Below is a small trained network, with its code and all its weights. Each question gives an input and a target symbol and asks what happens when units are switched off, that is, made to give their printed mean instead of their output.

import numpy as np


def w(rows, s, z=0):
    codes = np.array(rows[::2]) - 128.0
    scale = np.full(codes.shape[1], s)
    scale[-1] = z or s
    return codes * scale


def softmax(a):
    e = np.exp(a - a.max(-1, keepdims=True))
    return e / e.sum(-1, keepdims=True)


def log_softmax(a):
    a = a - a.max(-1, keepdims=True)
    return a - np.log(np.exp(a).sum(-1, keepdims=True))


def net(x, mask):
    ids = ['αβδεηθλμπσ'.index(c) for c in x.split()]
    T = len(ids)
    res = E[ids] + P[:T]
    u = 0
    for l in range(3):
        r = res
        for j in range(2):
            rows = slice(2 * j, 2 * j + 2)
            q, k, v = (r @ M[l][rows].T for M in (Q, K, V))
            z = softmax(np.where(np.tri(T) > 0, q @ k.T / 2**0.5, -1e9)) @ v
            o = O[l][rows]
            res = res + np.where(mask[u + j], z, o[:, -1]) @ o[:, :-1]
        u += 2
    return log_softmax(res[-1] @ U[:, :-1].T + U[:, -1])


Q, K, V, O = {}, {}, {}, {}
E = w([
[76,240,226,119],'α',
[109,95,136,107],'β',
[165,145,233,165],'δ',
[118,196,142,93],'ε',
[179,123,69,148],'η',
[177,69,141,163],'θ',
[230,163,164,2],'λ',
[158,105,65,131],'μ',
[138,138,151,109],'π',
[100,177,71,116],'σ',
],0.014)
P = w([
[40,112,74,146],'0',
[199,123,87,255],'1',
[81,88,121,184],'2',
[148,98,45,189],'3',
[27,89,79,213],'4',
[134,131,48,156],'5',
[70,75,93,108],'6',
[153,109,42,165],'7',
[62,98,88,121],'8',
[189,88,50,59],'9',
[61,121,109,151],'10',
],0.0067)
Q[0] = w([
[142,139,163,12],'0.h1',
[93,1,237,25],'0.h1',
[81,27,150,60],'0.h2',
[194,136,141,127],'0.h2',
],0.0083)
K[0] = w([
[250,127,102,112],'0.h1',
[194,144,155,61],'0.h1',
[138,184,135,151],'0.h2',
[68,112,73,113],'0.h2',
],0.014)
V[0] = w([
[101,100,84,248],'0.h1',
[157,84,143,184],'0.h1',
[172,143,95,158],'0.h2',
[153,160,119,110],'0.h2',
],0.012)
O[0] = w([
[162,116,142,39,7],'0.h1',
[168,74,72,189,48],'0.h1',
[140,217,76,135,240],'0.h2',
[144,254,127,83,174],'0.h2',
],0.0083,0.0014)
Q[1] = w([
[89,193,177,153],'1.h1',
[159,185,105,133],'1.h1',
[170,146,119,114],'1.h2',
[94,42,165,7],'1.h2',
],0.011)
K[1] = w([
[49,233,94,182],'1.h1',
[64,132,194,76],'1.h1',
[110,255,174,59],'1.h2',
[245,162,211,198],'1.h2',
],0.0082)
V[1] = w([
[237,142,11,81],'1.h1',
[92,129,69,30],'1.h1',
[229,161,254,172],'1.h2',
[47,240,157,128],'1.h2',
],0.0068)
O[1] = w([
[157,247,174,171,143],'1.h1',
[150,107,101,107,139],'1.h1',
[82,138,110,193,62],'1.h2',
[89,152,204,110,252],'1.h2',
],0.011,0.002)
Q[2] = w([
[23,24,148,94],'2.h1',
[29,76,163,144],'2.h1',
[255,107,156,112],'2.h2',
[118,104,149,194],'2.h2',
],0.0082)
K[2] = w([
[122,136,158,181],'2.h1',
[109,216,55,255],'2.h1',
[189,29,189,115],'2.h2',
[81,192,72,173],'2.h2',
],0.0097)
V[2] = w([
[165,169,43,235],'2.h1',
[157,169,115,120],'2.h1',
[67,179,199,193],'2.h2',
[239,95,181,1],'2.h2',
],0.0069)
O[2] = w([
[167,114,141,142,9],'2.h1',
[153,123,68,103,198],'2.h1',
[146,247,133,64,201],'2.h2',
[89,165,42,148,243],'2.h2',
],0.013,0.0014)
U = w([
[98,56,147,1,149],'α',
[19,110,74,192,154],'β',
[177,82,204,99,154],'δ',
[89,136,82,52,102],'ε',
[177,151,54,80,81],'η',
[183,71,130,109,164],'θ',
[168,167,143,45,147],'λ',
[140,140,28,99,111],'μ',
[105,104,107,92,198],'π',
[49,173,6,91,3],'σ',
],0.0068,0.0044)

Each question gives the input, a string of symbols that net reads in full, and the target symbol t.
The units are the heads (2 rows each of Q, K, V and O). Each row of codes is followed by its name. A weight is (code - 128) times the scale printed after its matrix; where a second scale follows, it is the last column's (O and U).
mask holds one flag per head, layer by layer. A switched-off head (its flag False) gives its mean, the last column of its rows in O, instead of its output. The means were averaged over made-up inputs and are rounded, as every weight is.
A unit's drop is (log p(t) with every unit on - log p(t) with that unit switched off) / (log p(t) with every unit on - log p(t) with every unit switched off).
The circuit of an input: a set's keep is (log p(t) with only the set's units on - log p(t) with every unit switched off) / (log p(t) with every unit on - log p(t) with every unit switched off). Starting from all 6 units, units are removed one at a time, each time the one whose removal leaves the highest keep (on an exact tie, the one counted first), for as long as the keep stays at least 0.8.
circuit, biggest first: the units of the circuit, biggest drop first
unit that matters most: the unit with the biggest drop
heads that matter: for each layer, one digit per head in row order, 1 if its drop is at least 0.15 and else 0, layers parted by /
drop when u is switched off: that unit's drop, to one decimal
input λ π λ λ μ λ θ η, target λ: unit that matters most -> 0.h1
input θ ε θ β, target θ: circuit, biggest first -> [1.h2, 2.h2, 2.h1, 0.h1]
input δ θ θ μ θ, target θ: circuit, biggest first -> [1.h2, 2.h2, 0.h1]
input λ δ α π, target λ: circuit, biggest first -> [2.h2, 1.h2]
input α θ λ β β η λ β η α, target α: circuit, biggest first -> [1.h1, 0.h1, 2.h2]
input λ θ δ σ δ η, target λ: heads that matter -> 10 / 11 / 01
input η η η, target η: circuit, biggest first -> [1.h1, 0.h1, 2.h1, 1.h2]
input λ θ θ θ, target λ: heads that matter -> 11 / 11 / 01
input θ θ η η β η, target θ: circuit, biggest first -> [1.h2, 2.h2, 2.h1]
input α λ α β θ λ, target α: heads that matter -> 10 / 11 / 01
input β π ε μ μ σ β η, target β: heads that matter -> 01 / 11 / 11
input α η η ε, target α: circuit, biggest first -> [1.h1, 0.h1, 0.h2, 1.h2]
input σ δ μ σ λ β η δ θ λ, target σ: circuit, biggest first -> [2.h2, 1.h2, 0.h1, 2.h1]
input λ ε β ε, target λ: circuit, biggest first -> [2.h2, 1.h2, 0.h1]
input σ λ λ λ, target σ: circuit, biggest first -> [2.h2]
input σ η η β, target σ: drop when 2.h2 is switched off -> 0.7
input β θ ε α μ μ, target β: drop when 0.h2 is switched off -> 0.7
input λ δ η μ β η λ μ, target λ: drop when 0.h1 is switched off -> 0.5
